Below are the code and all the weights of a small trained network. Each question names an input and a class and asks about switching units off, where a switched-off unit gives its printed mean instead of its output.

import numpy as np


def w(rows, s, z=0):
    codes = np.array(rows[::2]) - 128.0
    scale = np.full(codes.shape[1], s)
    scale[-1] = z or s
    return codes * scale


def norm(h):
    return h / np.sqrt((h * h).mean(-1, keepdims=True) + 1e-5)


def f(y):
    return np.maximum(y, 0)


def log_softmax(a):
    a = a - a.max(-1, keepdims=True)
    return a - np.log(np.exp(a).sum(-1, keepdims=True))


def net(x, mask):
    res = np.array(x, float).reshape(1, 8) / 4 @ E
    u = 0
    for l in range(2):
        y = f(norm(res) @ A[l][:, :-1].T + A[l][:, -1])
        res = res + np.where(mask[u : u + 16], y, B[l][:, -1]) @ B[l][:, :-1]
        u += 16
    return log_softmax(norm(res)[-1] @ U[:, :-1].T + U[:, -1])


A, B = {}, {}
E = w([
[129,131,123,130],'x0',
[210,44,25,137],'x1',
[133,143,111,138],'x2',
[254,133,213,122],'x3',
[126,125,130,128],'x4',
[127,119,140,122],'x5',
[136,154,98,145],'x6',
[147,178,97,44],'x7',
],0.0057)
A[0] = w([
[107,129,150,93,79],'0.n0',
[93,84,167,99,144],'0.n1',
[105,64,129,143,67],'0.n2',
[188,94,161,114,125],'0.n3',
[66,33,141,189,197],'0.n4',
[109,133,186,132,90],'0.n5',
[163,190,180,157,149],'0.n6',
[7,178,140,87,81],'0.n7',
[11,206,108,192,144],'0.n8',
[229,89,113,187,103],'0.n9',
[148,153,182,235,3],'0.n10',
[123,84,56,140,128],'0.n11',
[100,225,126,162,160],'0.n12',
[141,124,134,92,150],'0.n13',
[235,94,111,87,143],'0.n14',
[144,174,102,63,229],'0.n15',
],0.011,0.0027)
B[0] = w([
[140,113,159,119,147],'0.n0',
[162,157,79,136,159],'0.n1',
[132,152,103,111,153],'0.n2',
[103,194,125,121,180],'0.n3',
[166,105,105,172,212],'0.n4',
[82,162,107,164,168],'0.n5',
[56,3,214,59,189],'0.n6',
[223,217,106,114,236],'0.n7',
[181,131,90,152,254],'0.n8',
[127,149,68,146,211],'0.n9',
[103,152,172,148,175],'0.n10',
[65,73,111,119,190],'0.n11',
[195,106,178,117,204],'0.n12',
[138,190,87,119,149],'0.n13',
[127,216,158,143,215],'0.n14',
[49,140,148,50,197],'0.n15',
],0.0064,0.0075)
A[1] = w([
[101,178,196,193,191],'1.n0',
[68,94,147,67,105],'1.n1',
[123,83,134,36,110],'1.n2',
[183,141,127,221,72],'1.n3',
[104,91,199,68,70],'1.n4',
[131,181,109,184,126],'1.n5',
[146,133,174,131,136],'1.n6',
[69,102,104,82,5],'1.n7',
[128,159,126,197,83],'1.n8',
[133,169,106,108,174],'1.n9',
[128,50,136,88,96],'1.n10',
[45,181,137,75,123],'1.n11',
[141,88,55,77,251],'1.n12',
[113,38,170,150,155],'1.n13',
[125,173,139,131,82],'1.n14',
[130,151,91,10,166],'1.n15',
],0.011,0.0028)
B[1] = w([
[128,100,131,134,225],'1.n0',
[116,58,147,43,161],'1.n1',
[140,118,94,126,163],'1.n2',
[195,98,161,66,221],'1.n3',
[131,107,176,124,181],'1.n4',
[221,127,187,112,219],'1.n5',
[39,100,59,179,174],'1.n6',
[26,96,86,127,144],'1.n7',
[147,53,112,101,185],'1.n8',
[140,119,136,115,217],'1.n9',
[159,152,99,123,139],'1.n10',
[198,74,121,185,206],'1.n11',
[64,125,157,169,221],'1.n12',
[104,201,124,254,163],'1.n13',
[124,129,65,153,172],'1.n14',
[58,178,109,91,254],'1.n15',
],0.0075,0.006)
U = w([
[250,71,147,161,255],'0',
[126,238,98,57,153],'1',
[85,77,236,244,131],'2',
[81,115,227,22,25],'3',
[111,38,35,255,59],'4',
[18,106,42,95,86],'5',
],0.012,0.0024)

Each question gives the input, the list of numbers given to net, and the class t.
The units are the neurons (one row each of A and B). Each row of codes is followed by its name. A weight is (code - 128) times the scale printed after its matrix; where a second scale follows, it is the last column's (A, B and U).
mask holds one flag per neuron, layer by layer. A switched-off neuron (its flag False) gives its mean, the last column of its row in B, instead of its output. The means were averaged over made-up inputs and are rounded, as every weight is.
A unit's drop is (log p(t) with every unit on - log p(t) with that unit switched off) / (log p(t) with every unit on - log p(t) with every unit switched off).
The circuit of an input: a set's keep is (log p(t) with only the set's units on - log p(t) with every unit switched off) / (log p(t) with every unit on - log p(t) with every unit switched off). Starting from the 12 units with the biggest drops (on a tie, the unit counted first), units are removed one at a time, each time the one whose removal leaves the highest keep (on an exact tie, the one counted first), for as long as the keep stays at least 0.8.
units of the circuit, in order: the units of the circuit, biggest drop first
unit that matters most: the unit with the biggest drop
top k neurons: the k neurons with the biggest drops, biggest first
top k neurons in layer l: the k neurons of layer l with the biggest drops, biggest first
drop when u is switched off: that unit's drop, to one decimal
input [-2,-1,6,3,0,-4,2,1], class 3: units of the circuit, in order -> 0.n6
input [-2,0,-7,8,-6,-8,-7,-4], class 2: top 2 neurons -> 0.n6; 0.n7
input [8,0,8,1,0,1,2,0], class 2: units of the circuit, in order -> 0.n7; 0.n6
input [8,7,5,0,-5,1,-1,7], class 5: top 3 neurons -> 0.n7; 0.n11; 0.n15
input [0,-1,3,5,3,-7,6,2], class 3: top 2 neurons -> 0.n6; 0.n7
input [6,-6,-1,0,1,-4,-6,0], class 0: units of the circuit, in order -> 0.n15; 1.n15; 0.n8
input [3,-6,0,1,8,5,0,0], class 2: top 4 neurons -> 0.n6; 0.n5; 1.n6; 1.n3
input [3,-7,0,1,-6,8,-5,-1], class 2: top 2 neurons in layer 0 -> 0.n6; 0.n5
input [5,7,4,1,-2,8,4,4], class 1: top 3 neurons -> 0.n14; 0.n6; 1.n6
input [-3,1,-2,-7,-2,-5,-6,-1], class 4: top 2 neurons -> 0.n11; 0.n14
input [-3,-2,-3,0,0,-4,-4,-8], class 0: top 2 neurons -> 0.n4; 1.n3
input [1,8,0,-1,5,4,0,8], class 5: top 2 neurons -> 0.n7; 0.n11
input [-3,0,6,-2,-5,1,8,-5], class 0: top 2 neurons -> 1.n3; 0.n6
input [7,5,6,-1,-1,0,-1,7], class 5: unit that matters most -> 0.n7
input [3,-2,-2,8,-5,5,1,7], class 3: top 3 neurons in layer 0 -> 0.n6; 0.n7; 0.n8
input [-3,5,5,0,1,-8,4,1], class 5: top 2 neurons -> 0.n11; 0.n7
input [5,-5,7,1,5,8,-6,-1], class 2: top 2 neurons -> 0.n6; 1.n6
input [3,7,-5,5,-5,-8,1,2], class 1: drop when 0.n4 is switched off -> 0.1
input [3,-1,1,0,-5,4,3,-8], class 0: drop when 0.n14 is switched off -> -0.1
input [-5,-3,-3,4,-4,-8,-2,-1], class 2: unit that matters most -> 1.n13
input [4,6,-5,2,4,0,3,7], class 1: drop when 0.n6 is switched off -> 0.3
input [-1,-3,0,7,-4,-6,8,8], class 3: drop when 0.n7 is switched off -> 0.2
input [-2,-1,-2,-6,2,1,-5,1], class 1: top 2 neurons -> 0.n7; 1.n11
